[128 = 0]
142  143  124  128  131  128  130  123  100  128  119  126  124  114  112  120  131  137  150  139  122  137  118  110  93  119  142  120  141  126  147  132  118  131  132  148  108  124  115  125  125  125  119  141  125  149  112  142  129  112  117  150  105  147  139  142  127  126  159  126  116  152  148  93  148  142  146  128  118  138  119  136  148  139  136  111  135  113  131  120  124  135  125  114  123  150  102  147  112  129  128  136  145  147  147  116  109  124  130  134  135  105  141  112  158  120  116  116  126  129  138  136  119  115  125  126  138  114  104  133  168  119  150  128  124  121  137  119  141  140  123  124  141  107  197  134  138  139  120  153  128  121  105  121  131  125  137  120  124  112  123  130  132  161  125  109  142  147  130  75  114  127  158  119  136  125  120  93  138  108  134  97  140  126  113  117  100  117  116  144  146  137  121  121  112  117  141  141  164  145  110  119  131  126  125  132  132  124  123  130  153  99  112  121  145  126  140  109  175  131 | (52)
139  133  136  130  145  126  131  122  111  120  138  126  123  125  117  128  127  129  141  140  119  139  119  114  91  131  153  123  133  127  142  124  121  123  132  123  115  133  115  128  124  132  104  132  122  152  117  149  131  112  117  144  108  142  137  148  128  131  168  125  117  130  142  113  141  127  142  147  113  146  132  124  140  142  137  118  118  121  115  118  120  121  128  105  131  151  108  149  125  131  112  128  132  142  140  124  123  122  127  131  120  111  135  107  151  120  125  122  109  135  133  140  131  114  125  120  133  117  107  126  150  131  137  128  114  142  112  117  143  148  128  136  103  109  173  144  133  138  133  145  129  123  110  123  135  120  129  125  133  116  138  122  124  132  120  118  149  145  141  122  115  126  167  126  121  120  144  113  132  103  129  104  137  131  132  123  113  133  119  141  132  134  113  123  115  114  151  132  164  152  120  112  131  127  123  132  139  119  123  136  147  105  121  127  138  141  141  127  112  133 | (52)
122  117  126  143  125  107  120  124  121  133  142  139  87  100  142  138  129  146  142  122  116  127  124  70  122  122  143  109  124  151  123  119  117  130  134  136  130  127  122  129  120  109  86  131  128  139  140  145  136  109  105  140  125  134  141  148  132  95  127  132  109  142  127  164  121  139  134  112  117  153  129  114  58  119  143  144  122  141  132  122  124  124  139  140  150  88  127  150  137  120  81  137  133  135  122  137  106  127  134  121  139  121  139  135  155  124  135  131  136  136  118  110  130  145  112  130  153  137  120  140  149  146  139  111  115  177  61  114  122  122  117  126  102  110  188  127  130  137  125  119  127  136  139  134  115  118  142  117  114  131  89  127  143  143  140  124  133  125  113  104  120  132  135  136  121  94  164  113  131  139  115  125  109  134  112  130  124  134  130  130  143  135  126  107  137  133  120  120  150  150  136  124  131  134  130  150  135  137  142  140  134  117  148  122  111  126  162  120  149  129 | (50)
135  131  128  132  149  121  124  124  90  125  138  119  118  112  114  121  130  139  128  131  107  137  121  86  99  126  142  117  131  143  133  122  127  126  137  144  103  123  117  131  129  128  127  139  123  166  127  148  136  103  116  134  110  143  147  149  133  105  153  128  104  130  149  109  135  146  143  125  116  145  116  128  112  119  147  127  130  119  146  129  110  128  132  115  130  104  113  158  128  115  106  145  136  139  127  156  104  129  133  126  128  112  140  119  164  118  132  118  117  137  138  127  128  111  132  120  150  121  102  146  173  129  143  129  115  135  114  119  135  141  118  129  125  104  196  134  140  135  114  151  133  129  127  131  128  119  136  107  132  115  109  126  134  168  122  116  145  137  124  132  118  133  164  132  123  112  136  85  130  113  125  104  130  127  121  119  103  122  129  138  145  137  124  123  112  122  128  129  166  176  118  119  131  128  140  142  134  125  128  147  154  94  133  121  139  134  146  111  127  132 | (49)
121  142  114  131  153  110  129  124  116  141  136  123  142  137  121  121  127  122  158  125  124  124  133  88  111  124  93  131  126  147  134  153  114  123  126  144  115  122  114  132  116  125  142  125  122  147  132  128  141  103  136  118  116  116  140  121  133  130  116  130  98  130  145  137  113  149  140  94  122  112  113  123  116  102  140  119  153  131  149  99  121  132  125  149  128  54  124  122  136  120  116  137  124  137  118  151  121  140  149  131  124  138  134  140  138  147  128  124  138  147  132  120  147  118  134  118  153  125  119  146  166  110  134  135  123  119  118  124  127  109  110  126  150  129  133  140  145  128  102  144  119  143  148  120  117  119  140  124  127  123  127  133  138  190  155  121  116  116  121  126  131  129  148  135  117  117  128  94  136  132  114  140  113  132  113  129  131  127  147  127  129  129  120  129  121  140  105  131  118  150  125  130  169  139  144  150  101  123  138  134  116  112  134  119  103  113  134  123  118  131 | (69)
141  143  127  125  134  141  127  140  96  127  99  114  129  111  92  110  118  135  151  144  111  145  121  99  99  117  156  113  146  141  158  127  123  129  137  128  95  122  115  129  123  135  121  145  128  137  118  131  129  120  118  140  105  150  144  149  119  134  148  130  118  144  137  85  152  143  145  136  100  121  109  142  176  126  134  100  136  115  138  121  123  136  109  107  120  147  108  148  118  123  154  138  149  144  139  143  114  125  126  140  130  109  134  117  161  127  126  122  124  118  135  144  127  108  122  128  136  109  95  134  177  126  146  127  128  124  133  123  138  147  103  115  135  107  199  120  131  149  132  144  130  126  104  128  132  124  134  128  128  109  120  128  128  150  105  98  146  140  130  118  117  121  137  119  120  141  121  108  140  98  143  94  145  130  107  123  93  110  112  133  151  144  128  127  132  118  128  137  172  156  114  112  129  122  123  144  132  130  117  130  154  104  118  140  154  138  130  104  173  127 | (28)
123  142  135  140  125  105  128  112  144  120  154  139  133  139  144  131  142  123  168  122  155  128  128  120  108  138  95  121  118  124  117  133  127  130  113  126  150  141  113  122  115  126  94  124  116  124  126  139  127  116  124  134  117  126  133  121  138  137  142  122  115  118  124  148  131  118  98  132  119  137  147  106  117  137  136  135  118  135  98  128  121  111  137  128  133  133  125  127  128  145  87  108  107  144  129  98  155  126  133  125  127  123  125  120  127  131  128  130  133  146  118  132  129  145  124  117  134  137  139  128  118  123  117  116  119  155  86  127  135  121  129  129  82  129  104  156  122  130  129  125  109  135  140  123  123  120  129  127  111  143  164  123  120  110  143  143  137  126  124  110  122  137  150  136  125  119  161  132  121  143  113  138  106  132  139  128  138  136  142  139  113  121  116  113  123  138  156  118  108  116  132  118  140  135  114  142  119  124  131  138  117  130  123  130  93  123  141  145  142  136 | (40)
117  134  120  138  156  131  124  130  107  142  122  117  105  100  117  134  102  134  185  128  109  137  126  74  123  108  133  116  121  157  140  132  98  127  126  145  115  119  115  125  137  117  118  137  136  159  132  147  137  89  125  126  105  130  149  133  111  97  100  134  109  154  139  121  125  143  174  104  126  128  112  142  94  116  136  113  151  127  155  128  117  136  133  132  142  132  109  127  128  107  108  134  136  143  109  124  93  126  135  122  138  120  142  151  141  135  105  124  158  140  136  109  144  127  122  122  159  105  117  133  138  120  149  132  136  126  108  114  121  102  120  117  141  122  200  132  171  121  102  156  123  136  131  126  129  125  139  109  127  118  77  139  142  186  147  113  130  124  117  103  126  121  161  128  118  92  106  89  146  120  132  124  122  138  112  124  123  129  133  128  125  142  132  111  127  122  98  146  138  185  126  127  134  130  125  152  116  133  153  139  127  116  143  108  109  115  150  113  133  112 | (70)
125  128  137  133  138  128  126  126  128  135  134  135  107  124  129  142  124  136  155  131  122  131  121  98  125  124  139  132  117  136  133  132  94  121  121  126  131  126  110  121  133  122  117  127  128  131  132  147  132  119  121  134  117  124  138  125  129  120  121  128  125  137  144  140  130  128  159  115  129  128  130  128  120  150  131  117  136  129  121  126  122  138  129  135  155  193  122  122  128  125  101  122  130  140  125  96  130  116  129  116  135  133  136  137  131  133  118  140  146  138  123  114  147  135  124  127  136  117  126  114  132  132  142  136  129  138  98  127  123  125  129  136  122  120  143  136  166  138  129  137  135  132  130  130  132  123  131  121  99  122  110  133  131  159  151  128  124  129  124  93  116  125  133  126  140  104  143  120  141  134  115  129  117  138  125  127  130  142  135  132  126  128  113  121  131  119  126  146  130  121  144  127  138  124  107  138  129  130  143  131  113  120  132  108  109  127  146  134  140  135 | (73)
124  139  118  125  158  130  122  135  96  132  136  120  109  106  116  146  112  136  152  120  110  134  121  40  123  118  119  127  113  160  128  130  95  125  129  142  116  120  120  128  132  125  134  132  133  160  136  148  138  95  125  110  116  119  147  125  128  92  88  144  99  132  143  131  120  144  170  101  155  129  113  125  78  119  143  136  148  128  157  134  113  136  134  142  157  160  118  124  129  108  100  146  126  133  104  141  105  128  141  125  142  125  141  137  143  123  116  129  158  147  138  112  149  135  132  124  163  110  101  154  135  132  145  137  131  131  97  115  121  119  115  129  110  114  170  135  178  128  106  146  137  136  139  129  130  120  132  117  126  124  81  133  136  201  142  120  123  122  112  109  124  127  154  134  122  80  113  92  137  131  123  133  112  137  121  123  111  136  142  133  139  136  126  110  128  126  102  139  130  179  133  124  138  124  124  157  120  134  148  142  127  103  139  112  103  115  145  118  152  128 | (64)
131  134  121  142  115  108  124  120  107  136  136  135  92  104  136  136  140  149  119  130  109  122  119  86  104  124  135  115  123  135  129  111  110  127  133  139  135  125  125  136  123  107  92  142  122  145  129  146  127  104  93  150  121  143  136  156  138  98  148  127  111  148  136  119  127  140  137  127  117  159  134  125  50  137  141  138  119  129  127  114  123  124  148  127  138  141  119  151  121  130  87  129  135  143  141  114  108  125  132  123  133  114  137  109  168  114  128  115  137  126  124  119  122  140  121  129  149  129  119  130  153  140  155  116  118  159  100  160  123  131  127  133  109  108  196  118  121  125  128  128  132  123  125  127  117  123  136  115  110  122  90  123  133  152  132  122  147  143  119  100  117  126  154  131  134  89  136  115  87  118  118  119  130  133  123  119  107  137  116  145  140  134  128  126  111  125  135  118  153  151  131  121  120  135  126  140  153  122  131  139  136  104  126  124  119  135  160  120  161  140 | (47)
125  143  108  144  136  92  125  122  110  150  131  128  105  110  137  120  140  131  145  126  114  120  129  86  104  131  95  112  126  152  126  128  118  134  128  148  137  128  121  136  113  118  92  139  127  132  130  138  131  106  102  140  118  140  148  152  128  104  125  128  99  134  129  128  113  153  119  111  116  143  125  125  53  97  146  137  147  133  142  121  128  120  141  138  128  55  115  142  128  124  90  130  123  143  124  148  105  140  130  121  126  125  134  132  168  134  131  125  147  129  129  101  123  129  126  126  159  129  126  147  171  126  146  118  117  149  109  118  116  111  123  122  122  120  174  125  126  118  112  132  109  141  145  122  110  116  150  117  114  125  84  130  139  165  134  118  142  122  121  106  125  121  172  137  112  104  129  97  124  122  131  145  120  132  117  125  122  126  130  141  135  135  131  125  115  136  120  114  129  174  124  118  119  143  133  151  123  126  141  141  132  113  135  123  109  118  156  117  152  121 | (36)
129  148  128  119  154  150  121  149  82  135  113  115  117  97  104  132  106  137  176  132  110  141  124  34  123  113  135  112  124  168  138  126  86  127  132  149  100  118  115  127  128  125  137  151  134  153  128  139  138  99  113  114  105  138  158  128  124  103  84  146  96  134  148  110  141  157  169  104  137  122  96  136  129  113  136  109  156  124  166  133  118  143  110  135  152  192  106  122  120  109  135  142  136  138  109  148  97  120  138  127  146  138  140  136  152  128  107  135  157  135  141  120  148  122  132  119  154  94  75  160  159  124  152  134  139  122  116  117  128  129  102  122  126  119  193  123  186  148  115  148  137  133  128  125  131  119  137  120  123  117  82  138  138  203  118  101  126  125  113  111  124  118  145  130  136  92  90  85  147  109  135  117  122  125  104  140  100  119  133  138  137  139  133  109  136  116  95  142  144  186  116  116  139  123  115  163  124  142  149  143  141  95  130  115  107  122  135  107  188  121 | (74)
127  146  136  146  182  126  132  129  104  136  120  109  119  113  123  112  131  131  192  140  118  133  129  135  97  126  127  99  136  129  141  118  118  134  124  146  129  132  115  130  127  124  102  152  131  118  112  149  128  122  116  147  98  154  162  134  110  122  145  123  114  122  132  108  151  149  116  124  109  133  123  140  146  116  141  114  146  121  130  140  133  127  117  105  122  132  86  139  110  118  118  97  129  149  123  126  101  121  127  127  134  111  140  139  151  142  96  141  135  116  137  114  133  114  131  112  134  92  116  124  164  105  139  127  128  126  130  123  142  138  128  112  133  120  191  120  161  122  111  153  111  140  125  122  132  115  138  124  129  119  106  132  135  141  113  100  159  146  133  120  112  112  172  130  118  112  112  81  133  113  143  118  134  119  103  124  129  110  127  148  136  150  123  118  124  113  135  126  150  181  107  105  104  125  108  144  125  133  136  152  155  110  127  124  139  121  141  109  131  112 | (53)
125  117  138  123  119  136  128  132  111  117  147  135  130  117  129  145  129  137  150  121  129  137  122  78  129  128  132  120  113  138  122  121  115  123  124  126  129  133  117  114  120  126  124  135  124  137  137  145  135  126  131  118  123  131  135  115  142  120  119  136  117  111  136  135  131  127  129  127  122  137  129  116  142  132  140  126  116  131  123  128  121  123  118  129  148  188  123  137  125  126  107  136  119  129  114  119  144  97  151  119  137  138  133  123  132  123  125  139  131  142  125  130  134  130  134  115  130  127  109  142  125  139  123  122  123  155  78  130  136  134  114  130  80  109  129  137  158  152  136  128  138  130  132  134  134  110  126  128  123  138  135  126  125  125  120  134  125  129  118  120  118  131  116  134  139  100  156  125  127  140  122  118  111  120  126  131  115  133  139  127  132  132  122  106  96  126  129  128  134  124  141  116  136  128  111  150  141  128  137  137  128  116  141  131  111  137  137  136  149  140 | (44)
116  122  127  152  149  113  129  119  135  147  136  129  102  121  131  134  118  141  170  131  117  135  125  127  122  114  144  118  119  132  137  130  105  127  127  130  136  122  123  129  150  121  112  126  134  141  133  149  140  112  121  135  116  114  130  127  117  111  133  122  133  145  141  137  126  131  164  106  129  131  134  131  106  139  131  121  133  129  131  129  128  142  140  131  148  131  124  128  129  118  99  111  134  134  123  107  110  123  133  116  138  124  136  152  128  130  111  130  140  138  124  105  143  136  121  129  140  112  140  112  125  124  143  132  126  139  110  121  123  118  135  134  149  122  164  133  163  120  110  148  125  134  131  124  127  130  136  117  130  120  112  134  140  158  161  123  130  132  122  101  123  126  144  122  129  97  135  108  141  131  123  127  122  137  120  127  149  141  137  131  122  131  117  123  126  123  115  145  129  139  136  137  145  122  114  141  121  127  148  141  126  133  147  106  118  126  143  124  85  115 | (73)
119  142  121  139  149  114  131  120  128  136  127  132  104  120  130  130  130  126  184  128  130  126  122  122  120  123  121  111  116  126  128  132  110  125  117  144  136  126  119  125  136  111  110  133  131  125  122  151  131  110  114  138  116  127  150  119  125  111  129  123  121  138  133  131  130  130  136  97  121  114  123  133  126  136  135  122  146  134  134  130  132  136  128  140  140  147  106  125  128  122  97  103  127  143  129  93  111  126  132  122  138  122  141  155  128  137  92  138  153  122  126  100  135  142  123  126  150  109  133  126  130  102  146  132  123  131  126  122  131  107  135  127  149  130  157  135  161  120  96  158  123  136  135  124  133  123  138  115  122  120  105  145  136  180  155  114  135  127  130  98  121  127  153  128  141  107  122  88  142  135  124  142  111  139  111  124  141  129  140  137  123  131  122  113  118  130  122  135  116  142  126  130  115  125  109  140  104  130  144  138  136  127  129  112  112  109  149  128  144  122 | (27)
139  125  127  126  144  144  127  144  85  130  106  127  102  82  98  126  108  158  163  144  99  152  117  77  109  97  189  107  134  149  154  128  117  118  138  151  84  116  112  121  145  122  131  142  127  168  120  164  138  99  107  146  95  138  154  151  117  101  148  133  114  171  149  83  154  145  185  110  123  127  100  150  157  136  143  106  130  113  151  125  123  143  115  113  140  150  100  155  120  105  126  152  164  145  144  129  86  115  133  129  157  112  153  139  156  123  111  124  126  134  135  127  130  113  113  130  155  103  87  143  171  128  162  126  123  139  101  119  138  141  116  120  156  91  231  130  160  148  104  167  135  127  94  136  131  129  140  116  137  96  83  130  145  179  124  93  144  149  124  102  110  130  141  115  137  106  131  84  154  111  136  77  132  138  96  121  95  119  123  130  166  144  126  107  129  115  112  147  197  167  108  122  132  110  129  141  130  135  132  140  175  99  140  114  158  120  156  97  155  122 | (72)
